Here is a tiny trained network, its code and every weight. The questions are about switching its units off for an input and a target symbol, where a switched-off unit gives its printed mean instead of its output.

import numpy as np


def w(rows, s, z=0):
    codes = np.array(rows[::2]) - 128.0
    scale = np.full(codes.shape[1], s)
    scale[-1] = z or s
    return codes * scale


def norm(h):
    return h / np.sqrt((h * h).mean(-1, keepdims=True) + 1e-5)


def f(y):
    return y / 2 * (1 + np.tanh(0.7978845608 * (y + 0.044715 * y**3)))


def softmax(a):
    e = np.exp(a - a.max(-1, keepdims=True))
    return e / e.sum(-1, keepdims=True)


def log_softmax(a):
    a = a - a.max(-1, keepdims=True)
    return a - np.log(np.exp(a).sum(-1, keepdims=True))


def net(x, mask):
    ids = ['βγδεζηθλμξπστφω'.index(c) for c in x.split()]
    T = len(ids)
    res = E[ids] + P[:T]
    r = norm(res)
    for j in range(3):
        rows = slice(2 * j, 2 * j + 2)
        q, k, v = (r @ M[0][rows].T for M in (Q, K, V))
        z = softmax(np.where(np.tri(T) > 0, q @ k.T / 2**0.5, -1e9)) @ v
        o = O[0][rows]
        res = res + np.where(mask[j], z, o[:, -1]) @ o[:, :-1]
    y = f(norm(res) @ A[0][:, :-1].T + A[0][:, -1])
    res = res + np.where(mask[3:11], y, B[0][:, -1]) @ B[0][:, :-1]
    return log_softmax(norm(res)[-1] @ U[:, :-1].T + U[:, -1])


Q, K, V, O, A, B = {}, {}, {}, {}, {}, {}
E = w([
[156,134,138,110],'β',
[84,38,165,134],'γ',
[143,84,235,253],'δ',
[140,100,68,127],'ε',
[154,205,142,164],'ζ',
[136,158,140,92],'η',
[133,107,33,92],'θ',
[158,156,103,65],'λ',
[151,159,115,70],'μ',
[170,47,140,97],'ξ',
[132,190,169,36],'π',
[142,185,87,139],'σ',
[79,215,115,174],'τ',
[173,119,169,169],'φ',
[53,175,26,87],'ω',
],0.021)
P = w([
[171,171,113,253],'0',
[124,201,188,14],'1',
[133,195,159,37],'2',
[131,196,155,13],'3',
[132,163,135,50],'4',
[148,166,144,47],'5',
[129,166,138,55],'6',
],0.0053)
Q[0] = w([
[142,103,93,177],'h1',
[73,181,169,214],'h1',
[159,54,177,55],'h2',
[241,149,102,137],'h2',
[149,218,12,63],'h3',
[116,44,75,4],'h3',
],0.024)
K[0] = w([
[103,82,111,124],'h1',
[102,197,189,4],'h1',
[177,47,135,141],'h2',
[246,161,102,189],'h2',
[139,222,7,26],'h3',
[141,25,59,25],'h3',
],0.021)
V[0] = w([
[114,152,116,188],'h1',
[41,91,147,125],'h1',
[252,118,128,163],'h2',
[52,64,86,153],'h2',
[120,136,207,197],'h3',
[145,199,83,135],'h3',
],0.026)
O[0] = w([
[191,110,153,108,136],'h1',
[188,178,56,162,2],'h1',
[4,77,122,20,253],'h2',
[164,79,43,165,54],'h2',
[63,94,241,136,3],'h3',
[58,208,85,85,140],'h3',
],0.016,0.0096)
A[0] = w([
[93,197,250,196,195],'n1',
[78,28,121,95,141],'n2',
[245,24,131,175,116],'n3',
[64,71,107,144,58],'n4',
[146,122,214,29,209],'n5',
[152,73,58,69,137],'n6',
[213,87,137,1,4],'n7',
[121,209,168,83,178],'n8',
],0.018,0.0036)
B[0] = w([
[182,146,223,174,199],'n1',
[159,88,93,153,232],'n2',
[4,127,99,145,215],'n3',
[146,110,99,79,157],'n4',
[179,167,56,89,246],'n5',
[183,137,166,113,216],'n6',
[223,101,147,90,206],'n7',
[94,149,83,155,210],'n8',
],0.034,0.012)
U = w([
[62,86,188,62,118],'β',
[160,166,47,211,97],'γ',
[155,94,200,146,203],'δ',
[188,8,129,124,133],'ε',
[127,124,136,125,96],'ζ',
[98,181,178,101,108],'η',
[157,133,120,149,86],'θ',
[92,140,106,126,98],'λ',
[53,177,99,128,99],'μ',
[94,97,83,99,106],'ξ',
[157,194,177,185,183],'π',
[127,122,125,132,97],'σ',
[162,150,127,135,100],'τ',
[114,115,134,126,86],'φ',
[79,87,93,195,253],'ω',
],0.016,0.0065)

Each question gives the input, a string of symbols that net reads in full, and the target symbol t.
The units are the heads (2 rows each of Q, K, V and O) and the neurons (one row each of A and B). Each row of codes is followed by its name. A weight is (code - 128) times the scale printed after its matrix; where a second scale follows, it is the last column's (O, A, B and U).
mask holds one flag per unit, heads first, then neurons. A switched-off unit (its flag False) gives its mean, the last column of its rows in O or B, instead of its output. The means were averaged over made-up inputs and are rounded, as every weight is.
A unit's drop is (log p(t) with every unit on - log p(t) with that unit switched off) / (log p(t) with every unit on - log p(t) with every unit switched off).
The circuit of an input: a set's keep is (log p(t) with only the set's units on - log p(t) with every unit switched off) / (log p(t) with every unit on - log p(t) with every unit switched off). Starting from all 11 units, units are removed one at a time, each time the one whose removal leaves the highest keep (on an exact tie, the one counted first), for as long as the keep stays at least 0.8.
circuit, biggest first: the units of the circuit, biggest drop first
most important unit: the unit with the biggest drop
top k neurons: the k neurons with the biggest drops, biggest first
which heads matter: for each layer, one digit per head in row order, 1 if its drop is at least 0.15 and else 0, layers parted by /
drop of u: that unit's drop, to one decimal
input γ γ γ λ, target γ: which heads matter => 110
input ξ θ σ ξ φ ξ γ, target ω: most important unit => h2
input γ ω ε ε β, target γ: which heads matter => 101
input ε π ξ γ ε π η, target ε: top 2 neurons => (n7; n5)
input μ ξ λ τ η γ γ, target ω: circuit, biggest first => (n3; h2)
input ε γ μ β, target ε: which heads matter => 110
input γ μ ω ξ ε, target γ: which heads matter => 100
input ξ ξ ξ φ, target β: which heads matter => 011
input β ε δ, target δ: top 2 neurons => (n1; n3)
input γ ξ ξ β β γ θ, target γ: which heads matter => 101
input β μ γ β, target β: which heads matter => 110
input ε η γ ζ, target η: which heads matter => 011
input β γ β β, target β: drop of h2 => 1.2
input β γ ε ε ω, target γ: drop of h3 => 0.7
input γ τ π β, target γ: drop of h1 => 0.9
input ε β μ, target ε: circuit, biggest first => (n7)
